Below is a small trained network, with its code and all its weights. Each question gives an input and a class and asks what happens when units are switched off, that is, made to give their printed mean instead of their output.

import numpy as np


def w(rows, s, z=0):
    codes = np.array(rows[::2]) - 128.0
    scale = np.full(codes.shape[1], s)
    scale[-1] = z or s
    return codes * scale


def f(y):
    return np.maximum(y, 0)


def log_softmax(a):
    a = a - a.max(-1, keepdims=True)
    return a - np.log(np.exp(a).sum(-1, keepdims=True))


def net(x, mask):
    res = np.array(x, float).reshape(1, 5) / 4 @ E
    y = f(res @ A[0][:, :-1].T + A[0][:, -1])
    res = res + np.where(mask, y, B[0][:, -1]) @ B[0][:, :-1]
    return log_softmax(res[-1] @ U[:, :-1].T + U[:, -1])


A, B = {}, {}
E = w([
[137,92,85,139,142,145,102,112,173,148,63,165],'x0',
[157,99,134,96,187,160,91,132,126,98,119,97],'x1',
[169,169,31,64,188,103,91,177,91,165,109,155],'x2',
[51,171,79,164,206,125,161,72,133,140,114,104],'x3',
[120,126,125,135,95,93,42,107,57,11,111,211],'x4',
],0.012)
A[0] = w([
[102,52,209,254,93,134,91,89,140,90,147,80,144],'N1',
[18,178,124,149,201,109,118,70,105,133,86,111,136],'N2',
[66,127,149,113,145,89,85,119,110,87,134,175,3],'N3',
[106,142,133,110,117,126,99,83,81,63,120,225,55],'N4',
[102,210,151,52,95,117,150,105,46,95,210,61,161],'N5',
[164,178,115,94,148,92,65,135,61,189,140,161,76],'N6',
],0.0078,0.003)
B[0] = w([
[58,172,28,184,209,70,115,220,49,208,209,140,255],'N1',
[215,36,112,164,89,137,206,233,169,140,107,132,239],'N2',
[112,164,196,57,102,205,95,2,110,163,98,96,175],'N3',
[227,89,102,46,110,201,111,75,164,217,179,50,221],'N4',
[214,100,130,116,70,92,51,160,220,138,77,125,216],'N5',
[10,109,24,115,217,138,169,234,68,136,73,128,212],'N6',
],0.0076,0.01)
U = w([
[113,210,162,52,111,230,149,79,155,223,161,118,90],'0',
[120,108,110,133,126,88,100,145,160,105,141,182,253],'1',
[28,191,81,145,159,84,113,163,29,99,126,154,29],'2',
[184,14,158,159,69,157,173,206,110,64,141,254,136],'3',
[154,146,120,154,98,97,37,157,246,107,99,205,147],'4',
[83,167,181,150,125,93,140,100,127,5,96,192,78],'5',
],0.0066,0.0037)

Each question gives the input, the list of numbers given to net, and the class t.
The units are the neurons (one row each of A and B). Each row of codes is followed by its name. A weight is (code - 128) times the scale printed after its matrix; where a second scale follows, it is the last column's (A, B and U).
mask holds one flag per neuron, in row order. A switched-off neuron (its flag False) gives its mean, the last column of its row in B, instead of its output. The means were averaged over made-up inputs and are rounded, as every weight is.
A unit's drop is (log p(t) with every unit on - log p(t) with that unit switched off) / (log p(t) with every unit on - log p(t) with every unit switched off).
The circuit of an input: a set's keep is (log p(t) with only the set's units on - log p(t) with every unit switched off) / (log p(t) with every unit on - log p(t) with every unit switched off). Starting from all 6 units, units are removed one at a time, each time the one whose removal leaves the highest keep (on an exact tie, the one counted first), for as long as the keep stays at least 0.8.
circuit, biggest first: the units of the circuit, biggest drop first
k most important neurons: the k neurons with the biggest drops, biggest first
drop when u is switched off: that unit's drop, to one decimal
input [-3,-4,0,0,4], class 0: most important neuron	[N4]
input [2,3,-7,8,-3], class 3: 2 most important neurons	[N2; N6]
input [2,-5,6,-1,-4], class 2: 2 most important neurons	[N4; N6]
input [-4,1,-3,3,-2], class 4: circuit, biggest first	[N5; N6; N4]
input [-8,4,6,3,5], class 4: 2 most important neurons	[N5; N1]
input [-6,-2,-4,2,0], class 4: 2 most important neurons	[N5; N6]
input [6,-8,-7,-3,7], class 1: 2 most important neurons	[N1; N4]
input [-8,-5,7,7,-5], class 4: circuit, biggest first	[N5; N2]
input [2,-8,-7,-8,3], class 1: 2 most important neurons	[N1; N6]
input [-7,2,4,-3,-6], class 4: circuit, biggest first	[N5; N4]
input [0,1,-7,-4,8], class 0: 3 most important neurons	[N4; N3; N6]
input [6,7,3,1,7], class 0: 2 most important neurons	[N4; N3]
input [-7,2,8,-6,-1], class 2: 2 most important neurons	[N6; N2]
input [4,-8,-2,-7,5], class 1: circuit, biggest first	[N2; N1]
input [5,3,-5,4,3], class 2: 2 most important neurons	[N1; N5]
input [5,4,-5,1,-4], class 2: 2 most important neurons	[N1; N4]
input [-2,8,-6,7,-6], class 1: 3 most important neurons	[N2; N4; N1]
input [2,5,6,-6,4], class 2: 3 most important neurons	[N6; N2; N5]
input [-5,5,-3,-2,-4], class 1: 2 most important neurons	[N4; N3]
input [2,-5,8,-6,5], class 2: circuit, biggest first	[N6]
input [-8,1,-5,3,-4], class 4: drop when N5 is switched off	0.8
input [3,4,2,3,8], class 0: drop when N3 is switched off	0.2
input [-8,6,-2,3,1], class 4: drop when N5 is switched off	0.8
input [7,-3,-4,8,4], class 3: drop when N2 is switched off	1.6
